Here is a tiny trained network, its code and every weight. The questions are about switching its units off for an input and a class, where a switched-off unit gives its printed mean instead of its output.

import numpy as np


def w(rows, s, z=0):
    codes = np.array(rows[::2]) - 128.0
    scale = np.full(codes.shape[1], s)
    scale[-1] = z or s
    return codes * scale


def norm(h):
    return h / np.sqrt((h * h).mean(-1, keepdims=True) + 1e-5)


def f(y):
    return np.maximum(y, 0)


def log_softmax(a):
    a = a - a.max(-1, keepdims=True)
    return a - np.log(np.exp(a).sum(-1, keepdims=True))


def net(x, mask):
    res = np.array(x, float).reshape(1, 4) / 4 @ E
    u = 0
    for l in range(3):
        y = f(norm(res) @ A[l][:, :-1].T + A[l][:, -1])
        res = res + np.where(mask[u : u + 5], y, B[l][:, -1]) @ B[l][:, :-1]
        u += 5
    return log_softmax(norm(res)[-1] @ U[:, :-1].T + U[:, -1])


A, B = {}, {}
E = w([
[246,106,182,246,177,128,106,55,124],'x0',
[78,179,196,123,89,89,129,125,117],'x1',
[80,249,206,123,173,195,141,5,86],'x2',
[149,10,171,95,42,26,45,73,156],'x3',
],0.0028)
A[0] = w([
[126,255,175,173,142,172,130,90,124,117],'0.n1',
[133,66,177,141,110,46,104,74,141,12],'0.n2',
[126,118,131,125,105,92,126,154,129,16],'0.n3',
[50,167,141,68,94,101,142,165,126,2],'0.n4',
[148,131,123,160,131,152,108,161,128,129],'0.n5',
],0.0096,0.00086)
B[0] = w([
[93,133,176,216,217,125,184,26,82,254],'0.n1',
[254,156,125,127,30,128,115,111,64,226],'0.n2',
[132,189,163,115,188,173,116,72,76,157],'0.n3',
[59,164,87,62,153,27,77,221,166,211],'0.n4',
[129,70,77,65,135,150,211,128,153,155],'0.n5',
],0.0059,0.0087)
A[1] = w([
[36,178,180,253,204,220,142,47,144,124],'1.n1',
[98,197,143,144,99,90,75,117,82,123],'1.n2',
[19,197,130,65,120,95,37,214,170,38],'1.n3',
[138,129,190,157,48,196,81,113,140,7],'1.n4',
[87,60,99,160,141,215,80,147,182,140],'1.n5',
],0.0069,0.0011)
B[1] = w([
[131,134,207,118,221,72,185,24,60,254],'1.n1',
[123,53,112,151,149,205,196,139,183,178],'1.n2',
[38,203,61,106,129,64,2,146,172,223],'1.n3',
[121,104,103,131,104,168,105,169,131,153],'1.n4',
[109,143,187,152,100,153,199,179,168,136],'1.n5',
],0.0077,0.0089)
A[2] = w([
[184,124,182,183,2,76,101,132,127,104],'2.n1',
[208,74,161,146,43,145,45,85,143,95],'2.n2',
[21,115,113,143,140,122,29,184,168,21],'2.n3',
[218,104,155,134,27,182,35,108,106,172],'2.n4',
[161,157,30,142,224,155,103,177,175,253],'2.n5',
],0.0066,0.0011)
B[2] = w([
[195,116,82,102,181,189,60,139,90,218],'2.n1',
[171,152,70,76,89,254,90,121,75,235],'2.n2',
[47,133,136,155,56,80,51,99,138,232],'2.n3',
[213,151,93,179,100,159,63,142,78,254],'2.n4',
[87,104,199,133,75,110,150,158,197,195],'2.n5',
],0.0064,0.0062)
U = w([
[2,163,95,88,98,43,10,176,193,164],'0',
[227,123,81,115,90,192,39,141,76,152],'1',
[117,52,148,119,117,148,229,224,224,5],'2',
[98,129,213,155,252,94,197,29,80,163],'3',
],0.0064,0.0018)

Each question gives the input, the list of numbers given to net, and the class t.
The units are the neurons (one row each of A and B). Each row of codes is followed by its name. A weight is (code - 128) times the scale printed after its matrix; where a second scale follows, it is the last column's (A, B and U).
mask holds one flag per neuron, layer by layer. A switched-off neuron (its flag False) gives its mean, the last column of its row in B, instead of its output. The means were averaged over made-up inputs and are rounded, as every weight is.
A unit's drop is (log p(t) with every unit on - log p(t) with that unit switched off) / (log p(t) with every unit on - log p(t) with every unit switched off).
The circuit of an input: a set's keep is (log p(t) with only the set's units on - log p(t) with every unit switched off) / (log p(t) with every unit on - log p(t) with every unit switched off). Starting from the 12 units with the biggest drops (on a tie, the unit counted first), units are removed one at a time, each time the one whose removal leaves the highest keep (on an exact tie, the one counted first), for as long as the keep stays at least 0.8.
circuit, biggest first: the units of the circuit, biggest drop first
most important unit: the unit with the biggest drop
k most important neurons of layer l: the k neurons of layer l with the biggest drops, biggest first
drop of u: that unit's drop, to one decimal
input [7,4,0,2], class 1: circuit, biggest first	0.n2, 1.n1
input [4,-6,-2,-4], class 2: 2 most important neurons of layer 1	1.n1, 1.n3
input [2,-1,8,8], class 1: circuit, biggest first	0.n2, 1.n1
input [-3,5,1,-1], class 0: circuit, biggest first	0.n4
input [2,-3,-7,-3], class 2: 2 most important neurons of layer 1	1.n3, 1.n1
input [-3,0,3,0], class 0: 2 most important neurons of layer 0	0.n4, 0.n3
input [1,-6,-3,-3], class 2: 3 most important neurons of layer 0	0.n1, 0.n2, 0.n4
input [3,1,-6,-8], class 2: 2 most important neurons of layer 0	0.n1, 0.n5
input [2,7,-3,-1], class 1: 2 most important neurons of layer 0	0.n2, 0.n1
input [1,-5,-5,-1], class 2: 3 most important neurons of layer 0	0.n1, 0.n2, 0.n4
input [-3,-6,-8,-8], class 2: 2 most important neurons of layer 0	0.n4, 0.n1
input [4,7,3,6], class 1: drop of 0.n2	1.2
input [0,5,-2,-3], class 0: drop of 1.n3	0.5
input [-5,-7,2,-2], class 0: most important unit	0.n1
input [-1,4,-2,3], class 1: drop of 0.n2	3.1
